Each row is followed by its class. Each block has new classes.
[  1  -1  25   1   6   8   7   0  -1   9 -11 -13 -10  -5   4   4 -15  18
  -5   4  -1  -2  -2   3] => z978
[  5 -14 -11   7   5  -7   3  -1  -1  13  -3 -13   2   9   2   1   1   6
  30   4  -3  -1   8  -5] => Z558
[  6  -8 -15   6   8   2   1  -9   7  12 -14   3   4  -1   5  13   1  10
  27   6  -3  -4  -2  -9] => z210
[  2  -8  -8   2   9 -12   7  -4   9  18  -5   3   4  -3   5   3   9  13
  10   2 -13  -7  11 -12] => z210
[ 7 -6 -3  1 11 -1  6 -3  7 18 -3  6  3 -4  8  6 10  1 12  2 -4 -1 -4 -7] => z210
[  2 -14   3   0  -7   1   6   0   7   9  -1   8  -5   3   5   6  -5  16
   8   6  -1  19   6  -6] => z210
[  6 -23   7   1   4  -3  -2   1  10  13   5   9  -6   0  14   0   2  14
  -1   0  -6   0  18  -9] => z210
[  3 -13 -14   5   4  -2   7  -1   2  13 -11   0   8   2   9   5  -2   7
  33   7  -8  -3 -18  -2] => Z558
[ 3 -7  1  4  3 -3  7  2  4 14  3 -7 -5  8  2  4  6 12 -3  2  0 -1 13 -3] => z210
[  3 -14   9   4   6  -5   9   5   2  19   4   6  -3   8   7   4   9   9
   9   3   2   1   3  -6] => z210
[  1 -12  -4   2   0  -4   3  -3   0   6 -15  -3  -2   6  -1  -2   1   5
  17  -1  -1   2   8  -4] => Z558
[  0  -7 -11   4  14  -7   6   0  -1  16  -2   0   6   5   3   1   4  -9
  26   3  -3  -1   6   5] => Z558
[ 11 -15 -11   7  10  -4   4  -8   2  29  -6   8   6  -4  10   8   7  -6
  24   6 -16  -4 -44  -7] => z978
[ 1 -4 -7 -4  8  1  3  0  3  9  2 -8 -5  8  4  3 -6 14 -2  4 -2 -1 23  0] => z210
[  4  -3   5   4   4  -1   3   0   7   2  -6 -11  -7  -1  12  -7  -7  14
 -11  -2  -3   0  27   6] => z210
[  7  -5 -13   1   4   0  18   0   3  21  -9   2  13   1  -2   3  -1  -4
  25   3 -10  -3  -9  10] => Z558
[  8  -7 -40   2   1  -4   4   5   0   9 -10  -6  -2  -7   4   1  -1  24
  13   4  -1  -1  -1   0] => z210
[  6  -5  -6   3   4  -9  -1 -15   3  16  -3   7   3   5   2   2   6   1
  10  -2  -1  -3   4  -5] => z210
[  6  -1 -10   5   7  -3   9   1  -1  19  -8  -8   3   5  -4   6  12   5
  21   6  -7  -6  -3  -9] => z210
[ -2 -23 -15  -1   9 -10   4  -7   5  17   7  -8  -2   1  13   3   3   7
   0   6 -19  -2   3  -9] => z978
[ -2  -2  -3  13   4   0   9  -5   1  12   2  -4  -1   8   2   7   7  13
  -3   1 -16  -1  15  -8] => z210
[  4 -10   0   1   0   3   3  -4   3   6  -3 -13   0  -1   3   3  -7  17
  14  -4   2  -1   1   6] => z210
[  6 -14  -7   5   6   1   2   0   5  13   0   1  -4  -4  10   1   3   5
   8  -1 -13   0   7  -4] => z210
[  3 -12 -16   2   6  -4   8  -8   6   3  -5  -7   8   9  12   2 -18   5
  20   4 -12  -4 -13   5] => z978
[-1 -9 -9  6  7 -7  2 -3  0 16 -5 -4  4  3  4  2 11  5 17  0 -8 -7 -1 -3] => z210
[  1 -14 -12   7   9   2   5  -6   3  14  -2   6   7   6  15   2  -1 -10
  19   6 -12   0  -6  -5] => Z558
[  0 -10  -9   4   3   0   0   1   5   1   0  -7  -8   0  -4   2  -2  14
 -14  -2   3  -1  17  -5] => z210
[  2  -9 -14   9  11  -4   7  -1   3  21  -3   5   3  10  13  -4  12  12
  24  15  -7  -3   8 -18] => z210
[  2  -8 -14 -16   2  -2  -5   0  -1   8   2  -9   9  -1   0  -4   6   4
  21  37   1   1 -13  -4] => Z558
[ 3  0 -7 -1  6  1  3 -3  5  7 -4 -4 -5  1 17  3  1 13  7 -4 -8 -6 -3 -7] => z210
[  2 -10  -2   1   1  -1   7   0   6  10 -13 -14  -5  -2  -5   3  -4   5
   5   5  -1  -1   3   5] => z210
[ 3  1 -5  4  4 -4  5  3  9  1 -5 -5  3  4 -4  3  5  2  8 -2 -6 -4 20  5] => z210
[  4 -17   2   6   1  -4  -2  -1  11  10  -4   0   0   3   4  -4   2   9
   4  -2   6   4  15  -7] => z210
[ 7 -9 -7  6 10  7  5 -2 11 13 -3  8  3  3  6  7  3  8  6  3  3 -1 12 11] => z210
[  2 -16  -6  -2   3  -9   7  -2   5  10   0  -9  -6   1  -3   3  -2  20
   4   3 -11  -3  -2  -8] => z210
[ -4 -11 -16  -1   3   1   2  -1  -2  10  -7   1   6  -6   0   0  12  -4
  19  10  -1   6  -4  -8] => z978
[ 12  -4  -8   6   7   0   1  -4   4   6 -10  -5   3   1   0   3   3   7
  12   0  -7   0   8  -4] => z210
[  6 -13  -1   3   5  -2   2  -3   6   8  -6   9  -2  -1  -1   2   1   3
  10   1  -2  -2   6  -2] => z210
[ 4 -2 -7  3 18 -1  5 -6  8 12 -3  3  4 -2  5  1  3  5 -5 -1 -8 -4  5  4] => z210
[ -4  -7  -4   7   3   4   3   6   6   5  -1 -12   3   6   5   0   8   7
  -7   7  -3  -3  25  -7] => z210
[  4  -6   9   0   7 -10  -4  -3  17  20  -7   9   2  14   6  -2   0  -3
  25  15  -7   1 -10   0] => z978
[ -2  -9  -1   3  -1  -4   3  -6   6   7   0  -4  -3   1  12   4  -1   7
   3   3 -13   0   1   3] => z210
[  6 -14  -1   3   9   1   5  -2   8  13   8  10   6  -1   9   4  12   9
   6  -2  -5  -3  -6   1] => z210
[  3 -32  -9   8   5   3   2   1   6  14   0   3   7   4   8   5  -5  10
  11   5  -9   0   3  -3] => z210
[ -2 -20 -33   7   7  -6   9   6  -2  22 -12   4  10   4   2   2   0  -3
  45  12 -12   0 -20   6] => z978
[  9 -15  -4   3   5  -3  -1  -3   3  12  -6   0   0   5   8   4  -4   0
  35   5  -7  -2 -19  -2] => Z558

Each row is followed by its class. Each block has new classes.
[ 23  -3   5   8  -4   1 -40  -6 -14  17  14 -31   1   2  -2  11   4  -8
  11   6  15   0   4  -4] => Z363
[  6 -10   7   7   2  -3 -28  -9 -11   8  -3 -18  -6  -2  -2  15   2 -13
  15   2   0   2  -5  -3] => Z363
[-10  -9   6   6   0  -1 -26   1 -14   6  12 -13   6  -3   7  -2   4 -13
   6  -2   4  11   7   1] => z891
[ -3  -4   3   7  -3  -4 -38  -5 -13   2  12 -26  -6   5   0  13   5 -15
   1   0  -8   5  -2  -1] => z891
[ -8  -5  10  12 -10  -5 -20   0 -17   9   0 -12  -4  -2   3   9  -5 -15
  15   3   7   4  -1 -11] => z891
[-14  -3  13  12   1   3 -31   5  -4 -14  10 -16  -2   2   0   8   4 -16
   3   2   8   2   0   2] => z891
[ -9  -6  14  13  -6   2 -32  -9 -14   3   8 -20   2  -1   1  21  -1  -8
   9  -2   2   9  -6  -2] => z891
[ -6  -9  -5   3   1   3 -30   7  -8  -9   7  -8  -8   1  -4   7   8 -11
 -10  -7   9   4  -3   2] => z891
[-11  -9   9  12  -7   3 -29  -2 -14   1   2 -22  -2   1  -6  15  -2 -15
   7  -9   8   6  -1   4] => Z363
[ -9 -12  10  10  -4   0 -29   0 -17   2  10 -16  -2  -1  -2   9   3  -9
   4   8  19   8   0   0] => Z363
[-10  -6   7   5  -5  -1 -26  -1 -12   2  15 -18  -7   1  -2  12   2 -13
   5  -5   2   5  -3   2] => Z363
[-12  -5   8  15  -8   0 -26   3 -13  -6   3 -17   2  -5   4  18  -1 -10
   0  -1   5   8  -1  -3] => z891
[ -8   3   7   6  -7  -6 -25  -4 -10   2  -2 -16  -4  -4   1  30  -7 -12
  14   7   9   1  -6   3] => Z363
[ -5  -4   6   6  -4  -1 -26 -14 -14  -2  19 -22   6   4  -4   8  10  -5
  13   1  -2   8  -2  -1] => Z363
[ -4   9   1  -1  -3  -7 -24  -7 -10   3   9 -20  -3   3   1  13   1  -8
  26   3   2  12  -1  -9] => z891
[  9   1   6  -1  -7  -4 -22  -9  -8  -1  12 -17  -6   4  -2   9   3  -9
  13   0   1  10   3   0] => z891
[-13   3   3   6  -4 -19 -27  -1 -12   2   6 -21  -2   3   2  10   4  -8
   8  -5 -13  -7   2  -4] => Z363
[ -4  -6   4   9  -2  -4 -30  -7  -7  -3   9 -21  -9  -3  -2  10   3 -15
   8   1   1   7   3  -4] => Z363
[-14   0   3   8   5  -4 -35   3 -13   1  10 -23  -3   1  -5  15   7 -12
  10  -2   3  35   4   3] => z891

Each row is followed by its class.
[-4  2  6  3  2  0  1  1 -9  0  1  0  4  6  2 -5  0 -2 -3 -3  7  4 -2  4] => S
[ 1 -1  7 -1 -1  0  0  0 -5 -2  1  1  0  3  0 -7  0  0 -2 -1  5  2 -3  2] => S
[-1  0  1  4 -3  2 -3 -2  6 -2 -1 -2 -5  3  8 -3  2  2  4  4 -3 -3  2 -6] => S
[-7  7 -2  3  3 -4 -3  3  2 -3  0  2  1  2  5  2  4 -7  5  4  0 -2  6 -4] => M
[-2 -3  6  0  0 -1 -2 -2 -7 -1 -1  3  3 -1  0 -6  3 -3 -4  1  2  2 -2  1] => S
[ 5 -4 -3  0 -1  7 -3 -2  9  0 -2 -3 -6  2  1 -5 -3  6 -1 -3 -1 -5 -3  1] => Q
[ -3   5 -13   3   2   1  -1   2  14   2  -3   2  -3   1   2  -3   3  -5
   2   3  -3  -6   1  -1] => M
[-7  6  5  0  1 -7 -5  4  2 -5  0  5  3 -3  4  6  4 -9  3  3  2 -1  5 -3] => M
[ 1  0  9 -4  0  1 -4  1  1 -6 -1  0  3  0 -3  2  0  0 -2 -4  6 -1  0  1] => L
[-3  0  4  0  1  1 -4 -1 -9 -1 -2  6  8 -2  1 -7  6 -4 -4  2  3  4  1  2] => S
[-6  5 -4  5  1 -4  0  2  2  4  1  5  2 -2  4 -3  5 -6  0  7 -2  2  1  1] => M
[-3  0 -2  4 -1  1  0  1 11  1 -1 -2 -1  4  4 -2 -1 -4 -2 -3  4 -3 -3  1] => H
[-3  6  1  2  2 -6  6  4 -9  2  4  1  3  2  0  1 -3 -5  1  0  5  6 -1  3] => G
[ 12   0 -17  -2   0  10   2  -3   8   1  -5 -11 -11   6   3  -8  -3   4
   3  -6  -3  -7  -1  -4] => R
[-1 11 -6  1  3  1 -2  4  8 -5 -2 -1 -2  7  7 -4  2 -6  5 -2  6 -6  1 -1] => Q
[-1 -2  0  7 -1  5  2  0  5  0  0 -3 -5  3 10 -3 -4  2  0  2  3  1 -5  0] => E
[-4  2  2  1  3  0 -2  1 -3  1  0  2  5 -2  2  1  2 -1 -1  2  2  2  1  2] => S
[ 1 -4 15 -3 -2  3 -4 -4 -6 -8 -3 -2  2 -1  3 -3  2  4 -1 -2  5  2  0 -2] => S
[-1  1 -3  0 -1 -4  1  2 19  0 -4  1 -2  0  3 -3  2 -6  1  0  3 -4 -5  1] => M
[ -3  -2  10   3  -4  -2  -2  -2 -17  -3   3   7  -1  -2  -1  -4  -4  -5
  -4   3   0   5   2  -1] => S
[-7  6  6  2  0 -9  1  3 -5 -2  4  5  1  2  2  1  2 -5  5  5  1  1  4 -3] => M
[ -5  -2   5   0   1  -3   4   0 -10   7   8   2   5   6  -9   3   0  10
  -1  -4  -2   1   0   4] => W
[  1   4   4   0   6   6  -2  -1 -18  -6   0  -5   6  -1   5   5  -2   1
  -1  -4   6   7   5  -1] => S
[ 1  2  2 -1 -2 -5  1  1  6 -3 -1 -1 -2  2  4 -2  2 -4  5  2  2 -1 -1 -3] => S
[-9  4  4  4  1 -4 -3  3  1 -1  3  5  3  4  3  4  2 -3  1  2  1  0  3  0] => M
[-4  0  2 -1  3  1 -6  1  2 -3 -4  0  4 -1  0  3  3 -5 -2 -5  5  0  2  1] => E

Each row is followed by its class.
[-11  -6  13 -10   9  -1   4   2 -12  -4 -14   1   5   0   2  10   5   8
  11  13  -2   8  -7   5] => C
[-12  -6  -3  -6   5  11   6  -6 -22  -8 -19   7   0 -14   5  13   7  44
  20  17   0  11  -6   6] => J
[ -7   0   3   3   9   5  12   9 -12  -2  -4   7   2 -10   3   7   6  27
  13   8   2  14  -1   3] => J
[-14  -7  -5   4   9  19   6   6 -15  -5 -12  15  -4 -14   6  15   6  35
  21   6 -20  12  -3  20] => J
[-13  -4  -6   0   6  -1   2  -4 -11  -3   1   8  13 -15   7  -3  -4  23
  16   4  -2   7  -9   6] => C
[-14  -7  -3   3   6  10  11   3 -18   3 -22   6   3 -16   4  10  -4  24
  20  10   0   1   3   7] => J
[ -9   4 -12  -2  18   3   9   3 -17  -2 -11  12  10 -20   1  14   7  36
   8  19   9  11 -13   1] => V
[-20  -7   0   3  10   6   6   9  -8  -8 -12   6   2 -16  -1   5   0  27
  19   3 -17   6  -5   4] => J
[-24  -8  -3   2   3   7   1   5   2  24  -1   4  10 -11  -3   1   2   4
   7  -5  -3   3  -6   4] => V
[-17  -1  -3   1   4  -6  13   1 -14  -1  -5   5  -1 -13   1  10   4  18
  13  13  -9   0   0   6] => J
[-17  -9  -8   3   7   5   2   6 -15  -7 -17   9   0 -13  -5  12   4  27
  22   4 -11   2   2   8] => J
[-30   0  -9   3  20   9  17   9 -39 -12 -20  12  12 -17  19   5   5  49
  32  10  -9  14   1  12] => C
[-19   4  -6  -5  11   7   6  15 -23  -1 -17  22   4 -11   8  30  -3  37
  21  11  -3  17  -3  14] => J
[-18   0   0  -1   6  -5   9   2  -8  -1  -6   3  -3  -2   3   4   5   6
   8  14  -4   1   7   7] => J
[-21   1  -4   8   6  11   4  11 -20  -7 -17  13  -1 -24   8   8  10  38
  27   1  -8  11   0  10] => J
[-27 -11 -13  -6  23  10   5  15 -14   4 -33  11   2 -30   2  17   9  38
  24   1  -1  27   4   9] => V
[-16 -11 -21  -9   7   3  15   2 -24  -3 -17  11  11 -25   7  16   4  51
  23  15   7  13   1  18] => C
[-14  -5  -9  14  10   2   9   7 -11  -8  -7   7   5 -16   3   7   2  28
  17  -4  -1   0   3   4] => C
[-12  -1  -8   0 -10  15  -7 -14  -9  -4  -3  -5 -14   7   3  50  -1  -8
   2   6 -12   1  -6   7] => J
[-18 -10  -3 -13  11  11 -11  15 -15 -11  -7   7   0 -15   2   9  -7  22
  10   7  -4   4   4   3] => J
[-30  -6  -3  11   7   0   6  11 -14 -12 -23  21  -6 -13  -2  11   4  32
  22   1 -12   6   6  11] => C
[-15  -7  -3  -7  16   3   7   2  -4  -4 -17  17   8 -18   5   9   3  33
   7   0  14  10  -9  22] => V
[-10  -5  -7   4   5  -4   0   3  -9   3  -2   5  -3   3  -2   5   7  10
   0  23  -6  10   1  -2] => J
[  3  -2  -4   3  -7   7  15  -2 -12 -10   1   6   7  -3   0  13   8  18
  12   2  -1   5  -9   2] => J
[-14 -13  -3   6   2 -13   0   7  15  -3 -14  20   5 -14   1  15   4  43
  17  -7  -1   5   0  10] => J
[-13  -2  -7   1  23  13  12   7 -19  -2  -9   2   8 -21  -1  14   4  43
  15  18   5  16  10   5] => V
[-15  -7   0  -1  11   6   1   4 -26  -1  -1   8   0   1   5  15   0  27
  17   7  -3   5  -3  13] => J
[ -1  -5  -7   3  12   6  10  10 -13  -5 -13  13  33 -13   2  16  -2  36
  18  -5  -5   9   0  12] => J
[-32  -8  -3  -2  19   5   4   0 -17  -2  -6   8   3 -10   2   8  11  30
  16  10 -11   5   3   6] => J
[ -6   2  -7  18   5 -10   2   6 -13 -12 -18  10  -3 -15   1   9   8  34
  25  -1 -11   8   3   2] => J

Each row is followed by its class. Each block has new classes.
[ -8  -5  -4   6  -4   2   3  13   2   6   1   1  -2  -3 -10  -1  11  -3
  -1   4  -4   3 -16  -4] => D
[  1   1   2  11   1  -2   4   5  -1   0  -2  -5  -1  -7  -2  -5 -11  12
  -2   4   4   1  -7 -22] => D
[ -5  -1   1   2   0   8  -5  -1   3   5   5  -1  -3   4  -8   8   1  -5
  -2   5   6  -7   0 -10] => X
[ -1 -12  -8  -1   6  -3  -2   4  -5   4   5   0  -1   1   1   6  -1  -2
   4  -5   1  -1 -11  -7] => N
[  1 -13   0  -2   2   4  -3  -3  -3  -1  -1  -6   0   3   1   5  -2  -5
   2  -2   1  -3  -1 -14] => N
[  2  -5  -3   3   2  -2  -1   8  -2   0  -3  -2   0  -5  -1   0  -2  -3
   2  -5  -2   2 -11  -6] => N
